Here is a tiny trained network, its code and every weight. The questions are about switching its units off for an input and a class, where a switched-off unit gives its printed mean instead of its output.

import numpy as np


def w(rows, s, z=0):
    codes = np.array(rows[::2]) - 128.0
    scale = np.full(codes.shape[1], s)
    scale[-1] = z or s
    return codes * scale


def norm(h):
    return h / np.sqrt((h * h).mean(-1, keepdims=True) + 1e-5)


def f(y):
    return np.maximum(y, 0)


def log_softmax(a):
    a = a - a.max(-1, keepdims=True)
    return a - np.log(np.exp(a).sum(-1, keepdims=True))


def net(x, mask):
    res = np.array(x, float).reshape(1, 8) / 4 @ E
    u = 0
    for l in range(2):
        y = f(norm(res) @ A[l][:, :-1].T + A[l][:, -1])
        res = res + np.where(mask[u : u + 8], y, B[l][:, -1]) @ B[l][:, :-1]
        u += 8
    return log_softmax(norm(res)[-1] @ U[:, :-1].T + U[:, -1])


A, B = {}, {}
E = w([
[92,129,157,166,175,48,190],'x0',
[27,173,116,184,140,136,84],'x1',
[174,76,127,232,118,76,94],'x2',
[149,4,118,154,113,132,169],'x3',
[167,157,86,164,106,206,109],'x4',
[85,163,117,37,57,81,189],'x5',
[167,79,23,87,110,104,105],'x6',
[181,82,35,196,148,101,122],'x7',
],0.011)
A[0] = w([
[84,161,165,142,121,48,76,86],'L0N1',
[136,74,102,76,147,124,5,110],'L0N2',
[174,219,168,64,122,216,137,55],'L0N3',
[97,131,111,119,117,241,85,82],'L0N4',
[168,100,202,188,139,121,137,105],'L0N5',
[200,91,225,124,163,189,127,2],'L0N6',
[146,134,168,184,92,113,137,106],'L0N7',
[72,144,183,115,151,105,106,88],'L0N8',
],0.014,0.009)
B[0] = w([
[73,148,96,169,74,123,114,210],'L0N1',
[181,162,199,166,144,47,70,226],'L0N2',
[135,108,197,81,146,175,20,254],'L0N3',
[129,97,148,48,160,247,115,220],'L0N4',
[134,181,169,190,118,91,160,208],'L0N5',
[35,174,110,199,56,60,83,173],'L0N6',
[87,146,72,132,162,116,167,172],'L0N7',
[127,101,172,158,102,117,192,206],'L0N8',
],0.012,0.0065)
A[1] = w([
[62,197,89,69,134,96,123,26],'L1N1',
[185,138,46,182,159,142,115,190],'L1N2',
[43,94,99,150,166,148,121,160],'L1N3',
[162,116,77,201,165,100,109,2],'L1N4',
[176,120,97,87,30,115,88,160],'L1N5',
[164,71,131,131,109,114,46,58],'L1N6',
[118,251,125,93,126,113,103,78],'L1N7',
[177,137,101,87,84,107,140,168],'L1N8',
],0.014,0.0073)
B[1] = w([
[101,188,107,217,56,100,147,172],'L1N1',
[188,108,92,123,33,151,205,253],'L1N2',
[158,233,150,62,84,188,177,210],'L1N3',
[233,154,97,142,193,191,120,193],'L1N4',
[11,74,84,90,133,70,102,253],'L1N5',
[121,245,72,111,123,12,68,210],'L1N6',
[49,149,209,254,251,121,127,218],'L1N7',
[68,21,183,92,121,177,81,209],'L1N8',
],0.01,0.0061)
U = w([
[196,58,161,158,132,125,215,156],'0',
[129,195,122,165,78,236,130,117],'1',
[160,112,181,46,175,122,239,61],'2',
[172,106,156,97,200,131,129,8],'3',
[113,38,71,28,82,79,102,158],'4',
[251,146,68,186,128,94,80,131],'5',
[40,203,180,201,111,60,148,146],'6',
[99,160,191,46,195,192,24,154],'7',
],0.019,0.014)

Each question gives the input, the list of numbers given to net, and the class t.
The units are the neurons (one row each of A and B). Each row of codes is followed by its name. A weight is (code - 128) times the scale printed after its matrix; where a second scale follows, it is the last column's (A, B and U).
mask holds one flag per neuron, layer by layer. A switched-off neuron (its flag False) gives its mean, the last column of its row in B, instead of its output. The means were averaged over made-up inputs and are rounded, as every weight is.
A unit's drop is (log p(t) with every unit on - log p(t) with that unit switched off) / (log p(t) with every unit on - log p(t) with every unit switched off).
The circuit of an input: a set's keep is (log p(t) with only the set's units on - log p(t) with every unit switched off) / (log p(t) with every unit on - log p(t) with every unit switched off). Starting from the 12 units with the biggest drops (on a tie, the unit counted first), units are removed one at a time, each time the one whose removal leaves the highest keep (on an exact tie, the one counted first), for as long as the keep stays at least 0.8.
circuit, biggest first: the units of the circuit, biggest drop first
k most important neurons: the k neurons with the biggest drops, biggest first
top k neurons in layer l: the k neurons of layer l with the biggest drops, biggest first
drop when u is switched off: that unit's drop, to one decimal
input [-7,-1,2,1,3,-2,-2,2], class 5: 3 most important neurons	[L0N2, L0N3, L1N6]
input [-2,8,-7,0,-6,-2,-1,8], class 1: circuit, biggest first	[L1N3, L1N5]
input [-2,8,5,5,2,7,-2,7], class 1: circuit, biggest first	[L1N3, L0N2]
input [-8,3,7,3,2,1,5,-3], class 4: top 2 neurons in layer 0	[L0N4, L0N3]
input [6,5,-5,6,6,4,-1,5], class 1: circuit, biggest first	[L1N3]
input [6,1,-7,6,-8,-5,-3,7], class 0: circuit, biggest first	[L1N6, L1N7]
input [-6,-7,1,8,-5,0,-2,7], class 4: 4 most important neurons	[L1N5, L1N8, L1N7, L1N6]
input [7,-4,-6,4,5,6,-5,-3], class 7: 3 most important neurons	[L0N3, L1N2, L0N5]
input [-2,4,4,-1,-4,4,4,4], class 5: circuit, biggest first	[L1N4, L0N3]
input [-5,-5,3,-4,7,-2,6,4], class 4: top 3 neurons in layer 1	[L1N5, L1N8, L1N7]
input [7,0,7,-8,6,-3,0,2], class 5: top 2 neurons in layer 1	[L1N4, L1N2]
input [-5,-5,5,-7,-3,5,1,5], class 4: top 2 neurons in layer 1	[L1N5, L1N8]
input [1,1,7,-4,3,0,3,-1], class 5: drop when L1N4 is switched off	0.3
input [1,-5,-1,-3,-1,-5,3,-1], class 6: drop when L1N6 is switched off	0.0
input [2,-4,-4,3,-4,-6,-7,-3], class 6: circuit, biggest first	[L0N6]
input [3,1,7,8,-8,-7,8,-5], class 5: drop when L1N4 is switched off	0.1
